Below are the code and all the weights of a small trained network. Each question names an input and a target symbol and asks about switching units off, where a switched-off unit gives its printed mean instead of its output.

import numpy as np


def w(rows, s, z=0):
    codes = np.array(rows[::2]) - 128.0
    scale = np.full(codes.shape[1], s)
    scale[-1] = z or s
    return codes * scale


def norm(h):
    return h / np.sqrt((h * h).mean(-1, keepdims=True) + 1e-5)


def f(y):
    return np.maximum(y, 0)


def softmax(a):
    e = np.exp(a - a.max(-1, keepdims=True))
    return e / e.sum(-1, keepdims=True)


def log_softmax(a):
    a = a - a.max(-1, keepdims=True)
    return a - np.log(np.exp(a).sum(-1, keepdims=True))


def net(x, mask):
    ids = ['γεζηλμξπσφψω'.index(c) for c in x.split()]
    T = len(ids)
    res = E[ids] + P[:T]
    q, k, v = (norm(res) @ M[0].T for M in (Q, K, V))
    z = softmax(np.where(np.tri(T) > 0, q @ k.T / 3**0.5, -1e9)) @ v
    res = res + np.where(mask[0], z, O[0][:, -1]) @ O[0][:, :-1]
    y = f(norm(res) @ A[0][:, :-1].T + A[0][:, -1])
    res = res + np.where(mask[1:13], y, B[0][:, -1]) @ B[0][:, :-1]
    return log_softmax(norm(res)[-1] @ U[:, :-1].T + U[:, -1])


Q, K, V, O, A, B = {}, {}, {}, {}, {}, {}
E = w([
[135,53,133,168],'γ',
[104,75,95,146],'ε',
[111,87,137,154],'ζ',
[102,107,115,136],'η',
[105,163,147,59],'λ',
[104,134,85,101],'μ',
[78,255,146,149],'ξ',
[110,84,118,139],'π',
[114,106,119,129],'σ',
[144,116,184,98],'φ',
[121,106,115,124],'ψ',
[83,124,156,190],'ω',
],0.03)
P = w([
[21,1,168,90],'0',
[83,131,174,193],'1',
[157,94,143,158],'2',
[112,128,160,175],'3',
[180,97,124,148],'4',
[152,119,138,155],'5',
[185,104,122,139],'6',
[175,112,108,145],'7',
[172,116,128,140],'8',
],0.0094)
Q[0] = w([
[84,24,95,106],'H1',
[44,31,30,121],'H1',
[38,18,156,4],'H1',
],0.025)
K[0] = w([
[63,52,128,93],'H1',
[54,21,188,106],'H1',
[37,117,121,2],'H1',
],0.024)
V[0] = w([
[57,220,45,116],'H1',
[170,147,247,64],'H1',
[70,133,103,1],'H1',
],0.03)
O[0] = w([
[164,252,182,109,7],'H1',
[40,71,132,53,245],'H1',
[234,135,150,47,228],'H1',
],0.028,0.018)
A[0] = w([
[45,124,138,72,40],'N1',
[124,158,71,210,86],'N2',
[22,160,254,180,121],'N3',
[41,123,153,153,61],'N4',
[94,179,135,42,36],'N5',
[129,92,117,196,114],'N6',
[118,188,240,141,254],'N7',
[186,225,168,148,76],'N8',
[84,108,111,184,104],'N9',
[125,151,99,108,52],'N10',
[72,99,39,45,44],'N11',
[102,158,149,89,117],'N12',
],0.023,0.0041)
B[0] = w([
[190,102,182,101,202],'N1',
[89,196,143,105,163],'N2',
[162,4,121,184,154],'N3',
[177,76,74,144,177],'N4',
[99,171,32,91,161],'N5',
[90,167,79,86,180],'N6',
[62,154,192,82,173],'N7',
[61,98,156,208,188],'N8',
[143,166,176,98,178],'N9',
[150,113,138,143,130],'N10',
[121,90,216,133,251],'N11',
[107,139,95,87,148],'N12',
],0.045,0.014)
U = w([
[64,102,59,189,91],'γ',
[106,141,83,192,253],'ε',
[72,121,101,118,122],'ζ',
[166,107,133,206,161],'η',
[127,165,107,49,99],'λ',
[151,164,172,150,187],'μ',
[41,164,145,151,125],'ξ',
[139,120,7,116,84],'π',
[189,112,96,135,93],'σ',
[111,51,159,123,97],'φ',
[173,122,101,139,112],'ψ',
[68,175,69,124,123],'ω',
],0.019,0.0044)

Each question gives the input, a string of symbols that net reads in full, and the target symbol t.
The units are the heads (3 rows each of Q, K, V and O) and the neurons (one row each of A and B). Each row of codes is followed by its name. A weight is (code - 128) times the scale printed after its matrix; where a second scale follows, it is the last column's (O, A, B and U).
mask holds one flag per unit, heads first, then neurons. A switched-off unit (its flag False) gives its mean, the last column of its rows in O or B, instead of its output. The means were averaged over made-up inputs and are rounded, as every weight is.
A unit's drop is (log p(t) with every unit on - log p(t) with that unit switched off) / (log p(t) with every unit on - log p(t) with every unit switched off).
The circuit of an input: a set's keep is (log p(t) with only the set's units on - log p(t) with every unit switched off) / (log p(t) with every unit on - log p(t) with every unit switched off). Starting from the 12 units with the biggest drops (on a tie, the unit counted first), units are removed one at a time, each time the one whose removal leaves the highest keep (on an exact tie, the one counted first), for as long as the keep stays at least 0.8.
circuit, biggest first: the units of the circuit, biggest drop first
k most important neurons: the k neurons with the biggest drops, biggest first
drop of u: that unit's drop, to one decimal
input σ σ π λ μ, target σ: circuit, biggest first	[H1; N11]
input π π φ ε λ σ φ σ, target π: circuit, biggest first	[H1; N11; N6]
input η φ φ ω φ λ ζ π ψ, target η: circuit, biggest first	[H1; N8]
input π π μ π η φ π π, target π: 4 most important neurons	[N11; N6; N1; N8]
input ω ψ λ η, target ω: 2 most important neurons	[N6; N11]
input π σ ω φ φ ω φ φ μ, target π: 2 most important neurons	[N11; N1]
input σ φ η φ φ η φ ω ε, target σ: most important neuron	[N11]
input φ ω π ξ γ φ φ φ, target ξ: 2 most important neurons	[N7; N8]
input σ φ π φ ξ λ φ σ η, target σ: drop of N11	0.2
input ε φ η, target ε: drop of N11	0.2
input ω φ φ φ ω φ φ σ, target ω: drop of N6	0.1
input μ π φ ξ φ λ φ η π, target μ: drop of H1	0.7
input π π φ π λ λ ζ, target π: 4 most important neurons	[N11; N6; N1; N8]
